Below are the code and all the weights of a small trained network. Each question names an input and a target symbol and asks about switching units off, where a switched-off unit gives its printed mean instead of its output.

import numpy as np


def w(rows, s, z=0):
    codes = np.array(rows[::2]) - 128.0
    scale = np.full(codes.shape[1], s)
    scale[-1] = z or s
    return codes * scale


def f(y):
    return y / 2 * (1 + np.tanh(0.7978845608 * (y + 0.044715 * y**3)))


def softmax(a):
    e = np.exp(a - a.max(-1, keepdims=True))
    return e / e.sum(-1, keepdims=True)


def log_softmax(a):
    a = a - a.max(-1, keepdims=True)
    return a - np.log(np.exp(a).sum(-1, keepdims=True))


def net(x, mask):
    ids = ['βγδζηλξσφψω'.index(c) for c in x.split()]
    T = len(ids)
    res = E[ids] + P[:T]
    u = 0
    for l in range(2):
        q, k, v = (res @ M[l].T for M in (Q, K, V))
        z = softmax(np.where(np.tri(T) > 0, q @ k.T / 3**0.5, -1e9)) @ v
        res = res + np.where(mask[u], z, O[l][:, -1]) @ O[l][:, :-1]
        u += 1
        y = f(res @ A[l][:, :-1].T + A[l][:, -1])
        res = res + np.where(mask[u : u + 8], y, B[l][:, -1]) @ B[l][:, :-1]
        u += 8
    return log_softmax(res[-1] @ U[:, :-1].T + U[:, -1])


Q, K, V, O, A, B = {}, {}, {}, {}, {}, {}
E = w([
[153,19,174],'β',
[239,151,142],'γ',
[201,133,156],'δ',
[144,9,226],'ζ',
[133,135,112],'η',
[140,46,181],'λ',
[228,89,152],'ξ',
[161,130,140],'σ',
[143,119,125],'φ',
[121,162,42],'ψ',
[151,186,39],'ω',
],0.013)
P = w([
[96,116,211],'0',
[201,121,118],'1',
[140,147,137],'2',
[173,166,157],'3',
[124,55,57],'4',
[170,149,193],'5',
[127,70,31],'6',
[176,144,207],'7',
[115,63,43],'8',
[181,169,193],'9',
[98,60,40],'10',
[170,162,207],'11',
[159,98,12],'12',
[176,151,221],'13',
],0.011)
Q[0] = w([
[190,134,177],'L0H0',
[94,175,145],'L0H0',
[10,170,209],'L0H0',
],0.012)
K[0] = w([
[14,88,210],'L0H0',
[91,185,161],'L0H0',
[247,116,143],'L0H0',
],0.011)
V[0] = w([
[98,244,155],'L0H0',
[46,111,113],'L0H0',
[2,163,121],'L0H0',
],0.0085)
O[0] = w([
[68,75,254,3],'L0H0',
[32,67,11,108],'L0H0',
[46,65,106,39],'L0H0',
],0.0082,0.0064)
A[0] = w([
[126,183,183,69],'L0N0',
[148,133,109,145],'L0N1',
[76,107,133,146],'L0N2',
[182,93,67,29],'L0N3',
[162,203,101,199],'L0N4',
[148,113,76,77],'L0N5',
[9,85,251,252],'L0N6',
[121,62,105,176],'L0N7',
],0.013,0.0021)
B[0] = w([
[132,142,167,147],'L0N0',
[127,87,128,175],'L0N1',
[112,108,76,117],'L0N2',
[66,126,133,254],'L0N3',
[139,66,177,244],'L0N4',
[100,184,150,189],'L0N5',
[8,146,151,133],'L0N6',
[125,125,103,159],'L0N7',
],0.011,0.0091)
Q[1] = w([
[183,232,231],'L1H0',
[198,207,170],'L1H0',
[255,124,168],'L1H0',
],0.0078)
K[1] = w([
[34,147,227],'L1H0',
[179,38,249],'L1H0',
[2,127,205],'L1H0',
],0.0063)
V[1] = w([
[154,13,107],'L1H0',
[62,103,119],'L1H0',
[124,145,250],'L1H0',
],0.013)
O[1] = w([
[227,174,189,166],'L1H0',
[64,81,248,166],'L1H0',
[118,69,54,255],'L1H0',
],0.011,0.006)
A[1] = w([
[119,206,255,54],'L1N0',
[233,215,129,147],'L1N1',
[166,47,179,205],'L1N2',
[163,171,178,112],'L1N3',
[137,132,185,255],'L1N4',
[64,165,144,127],'L1N5',
[166,42,138,171],'L1N6',
[84,162,36,85],'L1N7',
],0.0094,0.004)
B[1] = w([
[29,191,40,175],'L1N0',
[104,201,78,236],'L1N1',
[51,158,119,250],'L1N2',
[194,140,128,157],'L1N3',
[204,160,222,195],'L1N4',
[255,122,122,144],'L1N5',
[74,127,129,237],'L1N6',
[219,97,228,144],'L1N7',
],0.0063,0.011)
U = w([
[163,235,130,234],'β',
[199,96,121,1],'γ',
[151,86,104,94],'δ',
[144,122,132,92],'ζ',
[94,128,112,31],'η',
[163,112,163,113],'λ',
[71,216,1,43],'ξ',
[57,145,47,105],'σ',
[97,132,101,54],'φ',
[45,230,110,123],'ψ',
[122,120,119,100],'ω',
],0.0098,0.0038)

Each question gives the input, a string of symbols that net reads in full, and the target symbol t.
The units are the heads (3 rows each of Q, K, V and O) and the neurons (one row each of A and B). Each row of codes is followed by its name. A weight is (code - 128) times the scale printed after its matrix; where a second scale follows, it is the last column's (O, A, B and U).
mask holds one flag per unit, layer by layer, with each layer's heads first. A switched-off unit (its flag False) gives its mean, the last column of its rows in O or B, instead of its output. The means were averaged over made-up inputs and are rounded, as every weight is.
A unit's drop is (log p(t) with every unit on - log p(t) with that unit switched off) / (log p(t) with every unit on - log p(t) with every unit switched off).
The circuit of an input: a set's keep is (log p(t) with only the set's units on - log p(t) with every unit switched off) / (log p(t) with every unit on - log p(t) with every unit switched off). Starting from the 12 units with the biggest drops (on a tie, the unit counted first), units are removed one at a time, each time the one whose removal leaves the highest keep (on an exact tie, the one counted first), for as long as the keep stays at least 0.8.
units of the circuit, in order: the units of the circuit, biggest drop first
k most important neurons: the k neurons with the biggest drops, biggest first
top k neurons in layer l: the k neurons of layer l with the biggest drops, biggest first
input ξ ψ ζ ψ δ β β δ φ ξ, target ξ: 2 most important neurons	[L1N1 L0N0]
input ψ β ψ β σ ψ σ β φ ψ β ζ, target ψ: 2 most important neurons	[L0N6 L1N0]
input ξ ω ψ ξ β δ ζ β ξ β ω ψ λ β, target ξ: 3 most important neurons	[L0N4 L0N0 L1N1]
input ζ ξ σ σ β γ ψ ψ ψ ψ β β η, target β: units of the circuit, in order	[L1H0]
input γ η γ ξ, target γ: 2 most important neurons	[L1N7 L0N0]
input ψ η σ ω λ γ σ σ σ σ β ψ ζ, target β: units of the circuit, in order	[L1H0 L0N4]
input γ β β ζ β λ σ β ζ ψ, target γ: units of the circuit, in order	[L1N7 L0H0 L1H0 L1N2]
input σ ψ σ ζ ψ β β γ ψ δ, target σ: units of the circuit, in order	[L1H0 L0H0 L0N6]
input σ β β σ β β δ ω β ψ, target σ: units of the circuit, in order	[L0H0 L1H0 L0N6]
input ξ ξ ψ β η ψ ξ β β β β ζ ψ ω, target ξ: units of the circuit, in order	[L1H0 L0H0]
input σ δ ψ, target σ: 3 most important neurons	[L0N6 L1N4 L0N3]
input ξ ξ ω β ψ δ φ β δ ω, target ξ: 2 most important neurons	[L1N1 L0N5]
input β δ β ζ β ψ, target β: units of the circuit, in order	[L1H0 L0N5]
input ξ σ ζ β β λ, target ξ: units of the circuit, in order	[L1H0 L0H0 L1N1 L0N3]
input ξ β β σ β γ β σ β φ, target ξ: top 2 neurons in layer 1	[L1N1 L1N4]
input φ δ β ξ ω ζ ψ β ψ, target ψ: 2 most important neurons	[L0N7 L0N0]
input γ δ β β, target γ: top 3 neurons in layer 1	[L1N7 L1N2 L1N0]
input ψ η η ζ δ β ψ σ ψ ζ β ξ β φ, target ψ: 2 most important neurons	[L0N6 L1N0]
input δ ξ β ζ ζ ψ γ γ σ ξ, target δ: units of the circuit, in order	[L0H0 L1H0 L1N7 L0N0]
input ξ η β γ, target ξ: most important neuron	[L1N1]
input δ η ψ ψ δ β β σ γ φ δ δ β σ, target δ: top 2 neurons in layer 1	[L1N7 L1N1]
input ξ σ β δ β σ, target ξ: top 2 neurons in layer 0	[L0N5 L0N3]
